Here is a tiny trained network, its code and every weight. The questions are about switching its units off for an input and a class, where a switched-off unit gives its printed mean instead of its output.

import numpy as np


def w(rows, s, z=0):
    codes = np.array(rows[::2]) - 128.0
    scale = np.full(codes.shape[1], s)
    scale[-1] = z or s
    return codes * scale


def f(y):
    return y / 2 * (1 + np.tanh(0.7978845608 * (y + 0.044715 * y**3)))


def log_softmax(a):
    a = a - a.max(-1, keepdims=True)
    return a - np.log(np.exp(a).sum(-1, keepdims=True))


def net(x, mask):
    res = np.array(x, float).reshape(1, 8) / 4 @ E
    y = f(res @ A[0][:, :-1].T + A[0][:, -1])
    res = res + np.where(mask, y, B[0][:, -1]) @ B[0][:, :-1]
    return log_softmax(res[-1] @ U[:, :-1].T + U[:, -1])


A, B = {}, {}
E = w([
[129,128,128,127,126,126],'x0',
[127,129,128,128,128,128],'x1',
[129,127,127,126,125,126],'x2',
[74,44,131,134,177,94],'x3',
[93,83,97,92,88,221],'x4',
[57,148,159,175,57,114],'x5',
[63,191,108,41,152,103],'x6',
[141,115,251,80,124,142],'x7',
],0.013)
A[0] = w([
[97,70,131,128,160,81,70],'N1',
[72,185,106,71,139,130,120],'N2',
[183,193,183,94,80,167,83],'N3',
[71,149,108,184,67,110,95],'N4',
[158,85,150,202,127,161,76],'N5',
[141,110,151,164,135,147,100],'N6',
[170,82,153,174,119,150,107],'N7',
[179,157,192,151,160,29,51],'N8',
[145,104,224,73,150,150,28],'N9',
[75,179,81,77,144,102,48],'N10',
[120,143,2,174,152,117,2],'N11',
[188,114,95,88,173,159,106],'N12',
[63,156,151,18,156,121,112],'N13',
[87,79,158,125,162,91,108],'N14',
[169,213,66,148,84,164,94],'N15',
[177,119,62,104,170,143,83],'N16',
[64,36,119,124,153,114,106],'N17',
[170,123,102,96,188,160,88],'N18',
[156,149,117,106,107,142,35],'N19',
[76,135,157,148,75,145,92],'N20',
[184,112,181,72,172,153,91],'N21',
[56,161,139,172,78,139,119],'N22',
[96,72,128,67,88,254,53],'N23',
[171,108,138,155,104,125,94],'N24',
[149,85,131,165,115,183,145],'N25',
[96,136,218,129,105,133,76],'N26',
],0.014,0.0069)
B[0] = w([
[160,159,182,91,198,181,189],'N1',
[204,138,107,162,84,131,215],'N2',
[133,110,161,100,214,221,212],'N3',
[101,97,172,77,128,66,197],'N4',
[209,134,120,151,88,117,200],'N5',
[169,107,104,140,112,128,158],'N6',
[216,138,113,161,68,112,196],'N7',
[60,235,14,131,188,91,233],'N8',
[41,65,127,207,69,179,219],'N9',
[198,125,108,159,90,132,201],'N10',
[21,59,114,212,67,196,222],'N11',
[127,97,204,44,137,32,189],'N12',
[243,127,93,191,54,123,247],'N13',
[147,134,154,104,174,190,197],'N14',
[138,121,171,111,213,204,206],'N15',
[84,103,182,100,104,70,184],'N16',
[158,154,161,73,197,204,223],'N17',
[126,110,163,68,128,81,180],'N18',
[134,129,153,139,172,122,136],'N19',
[115,99,167,69,138,60,180],'N20',
[63,88,168,115,63,113,204],'N21',
[131,104,174,69,127,74,200],'N22',
[60,245,28,167,218,64,238],'N23',
[178,145,107,134,109,130,163],'N24',
[178,166,90,155,92,124,192],'N25',
[74,61,148,133,75,129,200],'N26',
],0.011,0.014)
U = w([
[204,126,91,167,93,137,118],'0',
[33,68,117,172,102,187,250],'1',
[65,201,39,146,190,94,91],'2',
[104,92,177,84,128,63,96],'3',
[142,131,159,113,205,249,74],'4',
],0.015,0.011)

Each question gives the input, the list of numbers given to net, and the class t.
The units are the neurons (one row each of A and B). Each row of codes is followed by its name. A weight is (code - 128) times the scale printed after its matrix; where a second scale follows, it is the last column's (A, B and U).
mask holds one flag per neuron, in row order. A switched-off neuron (its flag False) gives its mean, the last column of its row in B, instead of its output. The means were averaged over made-up inputs and are rounded, as every weight is.
A unit's drop is (log p(t) with every unit on - log p(t) with that unit switched off) / (log p(t) with every unit on - log p(t) with every unit switched off).
unit that matters most: the unit with the biggest drop
k most important neurons: the k neurons with the biggest drops, biggest first
drop of u: that unit's drop, to one decimal
input [0,-2,-1,-5,0,4,-7,-8], class 1: 3 most important neurons	[N11; N13; N15]
input [-5,-6,-4,6,6,-6,-2,-5], class 2: 2 most important neurons	[N23; N9]
input [6,-3,-2,-7,5,0,-1,2], class 4: unit that matters most	N3
input [7,-3,-8,-7,-5,-6,6,0], class 4: 3 most important neurons	[N3; N15; N23]
input [-5,2,6,-3,-7,7,-4,3], class 2: 3 most important neurons	[N8; N12; N21]
input [7,5,-1,6,5,2,3,5], class 4: 3 most important neurons	[N17; N8; N11]
input [-1,-7,-1,-2,-6,8,-3,0], class 3: 3 most important neurons	[N23; N4; N22]
input [-5,-1,0,-3,-5,-3,4,4], class 2: 3 most important neurons	[N8; N11; N7]
input [2,1,-2,2,6,5,7,-2], class 0: 3 most important neurons	[N13; N2; N8]
input [-6,-8,2,-8,6,-6,2,-7], class 4: 2 most important neurons	[N15; N9]
input [-4,-1,-2,-2,0,-6,5,1], class 3: 3 most important neurons	[N12; N18; N16]
input [-4,5,6,-3,-4,-6,-1,5], class 3: 2 most important neurons	[N12; N11]
input [-3,2,-3,4,-6,4,4,-7], class 1: drop of N23	0.5
input [5,3,6,2,-3,0,-7,8], class 1: drop of N9	3.8
input [6,-2,7,-8,1,-4,8,6], class 0: unit that matters most	N13
input [8,6,2,2,-4,8,-6,-7], class 3: drop of N4	0.9
